Below is a small trained network, with its code and all its weights. Each question gives an input and a target symbol and asks what happens when units are switched off, that is, made to give their printed mean instead of their output.

import numpy as np


def w(rows, s, z=0):
    codes = np.array(rows[::2]) - 128.0
    scale = np.full(codes.shape[1], s)
    scale[-1] = z or s
    return codes * scale


def softmax(a):
    e = np.exp(a - a.max(-1, keepdims=True))
    return e / e.sum(-1, keepdims=True)


def log_softmax(a):
    a = a - a.max(-1, keepdims=True)
    return a - np.log(np.exp(a).sum(-1, keepdims=True))


def net(x, mask):
    ids = ['αβγεζηθμξστφψω'.index(c) for c in x.split()]
    T = len(ids)
    res = E[ids] + P[:T]
    u = 0
    for l in range(2):
        r = res
        for j in range(3):
            rows = slice(4 * j, 4 * j + 4)
            q, k, v = (r @ M[l][rows].T for M in (Q, K, V))
            z = softmax(np.where(np.tri(T) > 0, q @ k.T / 4**0.5, -1e9)) @ v
            o = O[l][rows]
            res = res + np.where(mask[u + j], z, o[:, -1]) @ o[:, :-1]
        u += 3
    return log_softmax(res[-1] @ U[:, :-1].T + U[:, -1])


Q, K, V, O = {}, {}, {}, {}
E = w([
[71,151,112,98,132],'α',
[99,156,114,130,160],'β',
[127,162,116,163,175],'γ',
[106,168,115,139,163],'ε',
[93,171,117,130,157],'ζ',
[75,144,116,107,147],'η',
[121,187,98,171,157],'θ',
[93,147,123,121,160],'μ',
[110,194,104,153,151],'ξ',
[97,205,116,134,132],'σ',
[101,154,124,128,167],'τ',
[108,160,121,141,172],'φ',
[250,104,77,126,121],'ψ',
[73,167,115,109,122],'ω',
],0.021)
P = w([
[148,252,69,101,155],'0',
[142,85,143,138,160],'1',
[106,170,154,199,141],'2',
[107,180,139,222,136],'3',
[110,64,118,186,136],'4',
[109,70,110,197,119],'5',
[112,85,108,204,103],'6',
[104,99,99,184,100],'7',
[96,101,85,170,102],'8',
[93,105,72,156,118],'9',
],0.013)
Q[0] = w([
[196,126,120,162,131],'L0H0',
[134,159,61,244,126],'L0H0',
[148,36,152,79,93],'L0H0',
[54,22,107,61,93],'L0H0',
[172,142,65,80,117],'L0H1',
[86,103,89,92,82],'L0H1',
[110,68,114,255,148],'L0H1',
[209,190,156,181,178],'L0H1',
[102,194,225,108,33],'L0H2',
[143,162,163,145,169],'L0H2',
[139,47,72,116,187],'L0H2',
[227,94,105,159,103],'L0H2',
],0.0076)
K[0] = w([
[115,95,194,203,151],'L0H0',
[108,97,151,185,45],'L0H0',
[57,154,142,60,244],'L0H0',
[127,151,180,129,206],'L0H0',
[205,131,122,124,111],'L0H1',
[132,53,131,174,104],'L0H1',
[84,127,149,162,93],'L0H1',
[145,97,136,150,136],'L0H1',
[55,223,84,2,81],'L0H2',
[159,192,77,179,120],'L0H2',
[113,82,176,175,125],'L0H2',
[149,54,91,60,78],'L0H2',
],0.0098)
V[0] = w([
[155,61,160,188,51],'L0H0',
[150,85,175,181,51],'L0H0',
[176,161,220,92,59],'L0H0',
[60,107,153,175,132],'L0H0',
[36,152,157,121,212],'L0H1',
[167,101,79,67,161],'L0H1',
[144,102,178,152,120],'L0H1',
[176,125,163,199,63],'L0H1',
[183,79,102,167,147],'L0H2',
[96,51,107,157,140],'L0H2',
[140,140,70,250,177],'L0H2',
[114,150,153,147,30],'L0H2',
],0.011)
O[0] = w([
[76,32,127,110,151,108],'L0H0',
[99,117,61,130,173,101],'L0H0',
[169,75,125,118,52,73],'L0H0',
[100,146,69,77,206,94],'L0H0',
[156,130,198,53,97,145],'L0H1',
[109,127,146,214,186,124],'L0H1',
[168,107,89,118,123,97],'L0H1',
[94,146,1,106,121,125],'L0H1',
[107,153,133,95,84,179],'L0H2',
[135,213,52,116,142,111],'L0H2',
[101,163,97,174,82,252],'L0H2',
[198,100,97,129,102,91],'L0H2',
],0.0087,0.015)
Q[1] = w([
[115,115,174,166,76],'L1H0',
[150,105,84,142,130],'L1H0',
[73,146,95,140,120],'L1H0',
[132,146,115,141,93],'L1H0',
[76,146,179,218,80],'L1H1',
[7,95,131,193,115],'L1H1',
[159,111,178,124,124],'L1H1',
[173,131,100,131,147],'L1H1',
[91,102,98,158,108],'L1H2',
[159,53,135,120,157],'L1H2',
[51,150,96,139,157],'L1H2',
[116,124,98,95,146],'L1H2',
],0.017)
K[1] = w([
[89,179,117,149,127],'L1H0',
[132,153,95,126,92],'L1H0',
[129,122,52,173,170],'L1H0',
[149,186,137,157,96],'L1H0',
[153,73,96,118,173],'L1H1',
[172,83,5,106,119],'L1H1',
[148,149,135,82,128],'L1H1',
[94,181,136,116,174],'L1H1',
[151,156,113,116,94],'L1H2',
[161,134,107,122,100],'L1H2',
[100,109,109,106,134],'L1H2',
[127,104,113,126,134],'L1H2',
],0.017)
V[1] = w([
[47,201,134,123,173],'L1H0',
[163,106,61,150,148],'L1H0',
[159,176,150,102,72],'L1H0',
[110,125,73,124,175],'L1H0',
[142,154,111,120,42],'L1H1',
[182,129,147,156,86],'L1H1',
[244,125,79,147,106],'L1H1',
[9,182,84,104,93],'L1H1',
[97,76,167,143,161],'L1H2',
[78,92,52,206,155],'L1H2',
[128,152,97,118,143],'L1H2',
[120,148,82,164,78],'L1H2',
],0.013)
O[1] = w([
[210,84,89,25,45,234],'L1H0',
[119,107,165,95,187,141],'L1H0',
[69,105,144,102,145,232],'L1H0',
[155,78,160,111,109,85],'L1H0',
[152,89,114,135,142,240],'L1H1',
[139,52,135,164,112,232],'L1H1',
[186,106,141,94,78,247],'L1H1',
[105,197,159,232,191,202],'L1H1',
[197,91,162,254,135,81],'L1H2',
[138,148,98,169,18,95],'L1H2',
[171,169,118,38,96,118],'L1H2',
[50,152,117,134,65,216],'L1H2',
],0.0077,0.012)
U = w([
[52,199,198,181,171,235],'α',
[2,138,42,202,220,186],'β',
[158,163,44,131,116,91],'γ',
[158,111,81,137,140,79],'ε',
[149,107,71,135,144,110],'ζ',
[135,108,80,148,159,72],'η',
[171,113,87,145,147,166],'θ',
[171,119,102,153,155,76],'μ',
[164,118,106,165,161,83],'ξ',
[123,120,39,89,99,2],'σ',
[96,101,40,120,140,75],'τ',
[238,139,141,187,78,127],'φ',
[158,120,94,153,154,64],'ψ',
[185,127,111,156,157,72],'ω',
],0.0082,0.0053)

Each question gives the input, a string of symbols that net reads in full, and the target symbol t.
The units are the heads (4 rows each of Q, K, V and O). Each row of codes is followed by its name. A weight is (code - 128) times the scale printed after its matrix; where a second scale follows, it is the last column's (O and U).
mask holds one flag per head, layer by layer. A switched-off head (its flag False) gives its mean, the last column of its rows in O, instead of its output. The means were averaged over made-up inputs and are rounded, as every weight is.
A unit's drop is (log p(t) with every unit on - log p(t) with that unit switched off) / (log p(t) with every unit on - log p(t) with every unit switched off).
The circuit of an input: a set's keep is (log p(t) with only the set's units on - log p(t) with every unit switched off) / (log p(t) with every unit on - log p(t) with every unit switched off). Starting from all 6 units, units are removed one at a time, each time the one whose removal leaves the highest keep (on an exact tie, the one counted first), for as long as the keep stays at least 0.8.
units of the circuit, in order: the units of the circuit, biggest drop first
unit that matters most: the unit with the biggest drop
which heads matter: for each layer, one digit per head in row order, 1 if its drop is at least 0.15 and else 0, layers parted by /
drop when u is switched off: that unit's drop, to one decimal
input ζ τ ξ φ ε ψ ψ, target β: units of the circuit, in order => [L1H1]
input ξ τ α ψ ε ψ ψ ψ ψ β, target φ: units of the circuit, in order => [L1H2; L1H0; L0H0; L0H1]
input ξ ψ β ψ ψ φ ξ ξ, target φ: units of the circuit, in order => [L1H2; L1H0]
input ψ ω ξ, target φ: which heads matter => 000 / 010
input ε ψ η θ ε ξ θ β ψ, target β: units of the circuit, in order => [L0H1; L0H0; L1H1; L0H2]
input θ ψ θ, target σ: which heads matter => 100 / 110
input ξ ψ β, target τ: units of the circuit, in order => [L0H0; L1H1; L0H2; L1H2]
input θ θ ψ θ, target σ: units of the circuit, in order => [L0H0; L1H0]
input γ ψ ω φ ω, target φ: which heads matter => 001 / 011
input ψ θ μ, target φ: units of the circuit, in order => [L1H1; L0H0]
input ε ψ ψ θ ψ ψ ψ ξ μ, target φ: units of the circuit, in order => [L1H2; L1H0; L0H0]
input ψ ω ε ψ σ γ ψ σ ψ, target γ: which heads matter => 111 / 001
input ζ ψ ψ ψ ψ ξ ψ ε ε θ, target φ: which heads matter => 100 / 101
input ψ σ ω, target φ: unit that matters most => L1H1
input ψ ψ ψ θ ζ, target φ: units of the circuit, in order => [L1H2; L1H0]
input ψ θ ε, target φ: units of the circuit, in order => [L1H1; L0H0]
input θ ψ ψ ψ ε ψ ψ ψ, target γ: which heads matter => 111 / 011
input ε ψ ξ ξ φ, target φ: which heads matter => 001 / 011
input ψ φ β, target φ: which heads matter => 000 / 010
input θ ψ α, target σ: units of the circuit, in order => [L1H1]
input θ θ φ ψ, target σ: drop when L0H0 is switched off => 1.9
input θ ε ψ α, target σ: drop when L1H2 is switched off => -0.1
input θ ξ ψ ε, target σ: drop when L1H2 is switched off => 0.0
input φ τ ψ β θ θ, target φ: drop when L0H2 is switched off => 0.2
